Here is a tiny trained network, its code and every weight. The questions are about switching its units off for an input and a class, where a switched-off unit gives its printed mean instead of its output.

import numpy as np


def w(rows, s, z=0):
    codes = np.array(rows[::2]) - 128.0
    scale = np.full(codes.shape[1], s)
    scale[-1] = z or s
    return codes * scale


def norm(h):
    return h / np.sqrt((h * h).mean(-1, keepdims=True) + 1e-5)


def f(y):
    return y / 2 * (1 + np.tanh(0.7978845608 * (y + 0.044715 * y**3)))


def log_softmax(a):
    a = a - a.max(-1, keepdims=True)
    return a - np.log(np.exp(a).sum(-1, keepdims=True))


def net(x, mask):
    res = np.array(x, float).reshape(1, 5) / 4 @ E
    u = 0
    for l in range(3):
        y = f(norm(res) @ A[l][:, :-1].T + A[l][:, -1])
        res = res + np.where(mask[u : u + 14], y, B[l][:, -1]) @ B[l][:, :-1]
        u += 14
    return log_softmax(norm(res)[-1] @ U[:, :-1].T + U[:, -1])


A, B = {}, {}
E = w([
[60,254,168,17,132,43,77,152],'x0',
[130,29,107,33,38,87,189,117],'x1',
[201,127,131,25,196,161,132,156],'x2',
[132,253,51,145,140,141,201,52],'x3',
[117,132,158,149,130,113,153,108],'x4',
],0.0042)
A[0] = w([
[102,98,235,136,189,88,173,39,232],'L0N1',
[103,226,157,61,70,138,111,98,77],'L0N2',
[91,164,183,132,142,56,112,250,100],'L0N3',
[108,254,134,138,164,224,150,120,121],'L0N4',
[162,139,28,113,96,78,218,132,68],'L0N5',
[96,109,199,164,180,165,8,203,121],'L0N6',
[128,193,83,157,164,193,154,88,141],'L0N7',
[47,122,94,181,99,150,103,89,115],'L0N8',
[144,153,85,102,113,82,126,86,54],'L0N9',
[116,235,118,112,136,29,66,219,117],'L0N10',
[110,145,199,72,89,86,67,167,146],'L0N11',
[124,103,134,228,121,125,153,158,251],'L0N12',
[35,162,90,2,82,85,113,87,134],'L0N13',
[93,200,83,111,143,66,131,180,49],'L0N14',
],0.0059,0.0022)
B[0] = w([
[132,139,54,113,93,157,81,189,166],'L0N1',
[114,140,255,158,114,157,156,173,197],'L0N2',
[161,149,54,120,205,85,158,161,187],'L0N3',
[140,107,137,191,73,119,71,81,240],'L0N4',
[73,162,80,157,128,145,212,126,186],'L0N5',
[45,173,105,144,89,195,173,216,230],'L0N6',
[218,134,93,153,181,124,95,132,214],'L0N7',
[199,141,124,44,208,134,135,144,160],'L0N8',
[137,124,151,99,184,173,184,156,137],'L0N9',
[160,173,177,168,112,84,113,136,242],'L0N10',
[120,75,75,186,175,43,100,177,209],'L0N11',
[174,120,129,79,156,181,96,156,215],'L0N12',
[127,63,235,165,188,153,156,84,254],'L0N13',
[168,191,191,139,78,117,142,112,168],'L0N14',
],0.0058,0.0039)
A[1] = w([
[99,119,85,244,144,108,190,139,254],'L1N1',
[157,206,110,121,108,128,154,96,149],'L1N2',
[76,106,171,57,131,10,182,116,58],'L1N3',
[104,117,202,132,130,97,134,158,125],'L1N4',
[103,116,68,145,123,102,162,112,146],'L1N5',
[60,177,152,205,144,168,141,148,193],'L1N6',
[170,2,154,130,106,90,94,123,142],'L1N7',
[106,121,52,146,122,169,215,207,169],'L1N8',
[129,107,59,81,51,119,183,91,91],'L1N9',
[116,46,177,129,137,54,140,119,29],'L1N10',
[115,73,148,151,233,203,172,162,117],'L1N11',
[120,63,39,95,43,157,130,154,42],'L1N12',
[216,150,87,147,152,103,100,81,113],'L1N13',
[116,71,71,90,130,138,166,80,61],'L1N14',
],0.0064,0.0023)
B[1] = w([
[153,118,101,49,214,165,118,159,253],'L1N1',
[131,107,170,123,171,77,132,63,169],'L1N2',
[88,24,139,130,133,144,84,107,199],'L1N3',
[140,105,54,137,176,135,95,111,193],'L1N4',
[149,144,125,85,214,101,146,121,137],'L1N5',
[123,75,168,62,102,102,96,117,233],'L1N6',
[162,108,113,121,56,59,83,150,243],'L1N7',
[132,171,163,68,161,128,195,1,243],'L1N8',
[213,180,134,139,187,68,176,168,167],'L1N9',
[176,70,81,128,168,105,61,117,179],'L1N10',
[80,155,129,96,107,149,64,102,241],'L1N11',
[188,142,171,155,75,126,190,159,218],'L1N12',
[149,151,109,168,197,144,84,150,195],'L1N13',
[156,165,107,185,162,54,220,137,172],'L1N14',
],0.0061,0.0035)
A[2] = w([
[129,195,182,105,147,138,125,119,103],'L2N1',
[131,136,195,55,129,201,125,112,201],'L2N2',
[202,178,169,99,143,140,105,100,131],'L2N3',
[52,73,114,104,164,76,21,165,58],'L2N4',
[66,89,167,217,173,137,107,79,237],'L2N5',
[106,73,200,93,86,50,145,100,123],'L2N6',
[112,87,151,146,133,36,95,93,47],'L2N7',
[59,101,201,139,156,198,110,159,151],'L2N8',
[160,150,83,121,24,215,1,158,48],'L2N9',
[170,49,109,83,72,84,187,232,62],'L2N10',
[71,119,50,99,132,153,212,99,89],'L2N11',
[59,63,242,185,157,168,186,217,235],'L2N12',
[201,78,196,72,143,101,205,101,126],'L2N13',
[69,218,167,123,174,106,87,212,2],'L2N14',
],0.0062,0.0027)
B[2] = w([
[128,85,158,172,48,83,171,118,174],'L2N1',
[3,117,107,110,99,131,178,42,218],'L2N2',
[38,65,159,175,106,96,59,93,219],'L2N3',
[104,186,167,73,199,73,123,156,223],'L2N4',
[104,69,97,70,79,121,86,108,223],'L2N5',
[124,79,32,134,139,173,108,137,208],'L2N6',
[182,71,154,113,107,173,113,56,163],'L2N7',
[104,136,87,48,53,159,231,143,203],'L2N8',
[68,125,84,81,69,139,221,44,203],'L2N9',
[195,91,157,234,73,127,124,194,238],'L2N10',
[215,184,184,107,141,77,151,23,136],'L2N11',
[93,193,38,72,49,207,194,78,244],'L2N12',
[140,191,117,163,77,202,165,182,252],'L2N13',
[105,194,156,149,105,75,198,213,190],'L2N14',
],0.0056,0.0036)
U = w([
[38,91,76,30,25,194,195,52,255],'0',
[31,183,143,69,106,51,124,202,84],'1',
[164,134,22,176,203,204,1,31,17],'2',
[98,169,197,172,109,38,53,64,127],'3',
[191,35,70,162,3,130,168,177,81],'4',
[106,16,110,67,120,50,40,152,141],'5',
[181,174,90,106,162,147,227,21,42],'6',
],0.0075,0.0026)

Each question gives the input, the list of numbers given to net, and the class t.
The units are the neurons (one row each of A and B). Each row of codes is followed by its name. A weight is (code - 128) times the scale printed after its matrix; where a second scale follows, it is the last column's (A, B and U).
mask holds one flag per neuron, layer by layer. A switched-off neuron (its flag False) gives its mean, the last column of its row in B, instead of its output. The means were averaged over made-up inputs and are rounded, as every weight is.
A unit's drop is (log p(t) with every unit on - log p(t) with that unit switched off) / (log p(t) with every unit on - log p(t) with every unit switched off).
The circuit of an input: a set's keep is (log p(t) with only the set's units on - log p(t) with every unit switched off) / (log p(t) with every unit on - log p(t) with every unit switched off). Starting from the 12 units with the biggest drops (on a tie, the unit counted first), units are removed one at a time, each time the one whose removal leaves the highest keep (on an exact tie, the one counted first), for as long as the keep stays at least 0.8.
circuit, biggest first: the units of the circuit, biggest drop first
unit that matters most: the unit with the biggest drop
k most important neurons: the k neurons with the biggest drops, biggest first
k most important neurons of layer l: the k neurons of layer l with the biggest drops, biggest first
drop when u is switched off: that unit's drop, to one decimal
input [3,-2,-8,-8,8], class 1: circuit, biggest first -> (L0N6 L0N3 L2N4)
input [0,5,3,3,5], class 6: circuit, biggest first -> (L0N5 L2N11)
input [-8,-1,-7,-6,-7], class 0: unit that matters most -> L2N9
input [8,6,1,0,2], class 5: circuit, biggest first -> (L0N11 L1N10 L0N6)
input [4,-2,6,-7,-1], class 1: circuit, biggest first -> (L0N6 L2N14)
input [0,-3,-6,1,-4], class 2: circuit, biggest first -> (L0N8 L1N12)
input [3,-8,2,-6,-8], class 1: circuit, biggest first -> (L0N6 L2N14)
input [1,5,8,-1,1], class 5: 2 most important neurons of layer 1 -> (L1N3 L1N10)
input [8,6,-8,0,6], class 5: 3 most important neurons -> (L0N11 L1N10 L0N6)
input [2,-4,6,-6,1], class 1: 3 most important neurons -> (L0N11 L0N3 L0N6)
input [-3,3,8,1,5], class 6: 2 most important neurons of layer 0 -> (L0N4 L0N5)
input [2,1,6,0,8], class 5: 2 most important neurons -> (L0N6 L0N11)
input [0,-5,-5,-2,-1], class 0: 3 most important neurons of layer 0 -> (L0N6 L0N12 L0N11)
input [-1,-7,0,0,-7], class 0: unit that matters most -> L0N6
input [3,-4,-5,-7,6], class 1: 2 most important neurons of layer 0 -> (L0N6 L0N3)
input [-8,-2,7,0,-5], class 0: 2 most important neurons of layer 2 -> (L2N9 L2N2)
input [2,-6,2,0,-5], class 1: 2 most important neurons -> (L0N6 L2N14)
input [2,0,-2,-3,-2], class 1: 2 most important neurons -> (L0N6 L0N11)
input [2,7,6,-2,-2], class 5: 3 most important neurons -> (L0N13 L1N10 L1N3)
input [7,-7,7,4,-5], class 3: unit that matters most -> L0N4
input [8,-1,2,7,-4], class 3: drop when L0N10 is switched off -> 0.2
input [2,-3,7,4,-4], class 3: drop when L0N1 is switched off -> 0.0
input [-3,-1,6,-6,4], class 0: drop when L0N6 is switched off -> 0.1
input [-1,-7,2,8,8], class 2: drop when L0N7 is switched off -> 0.2
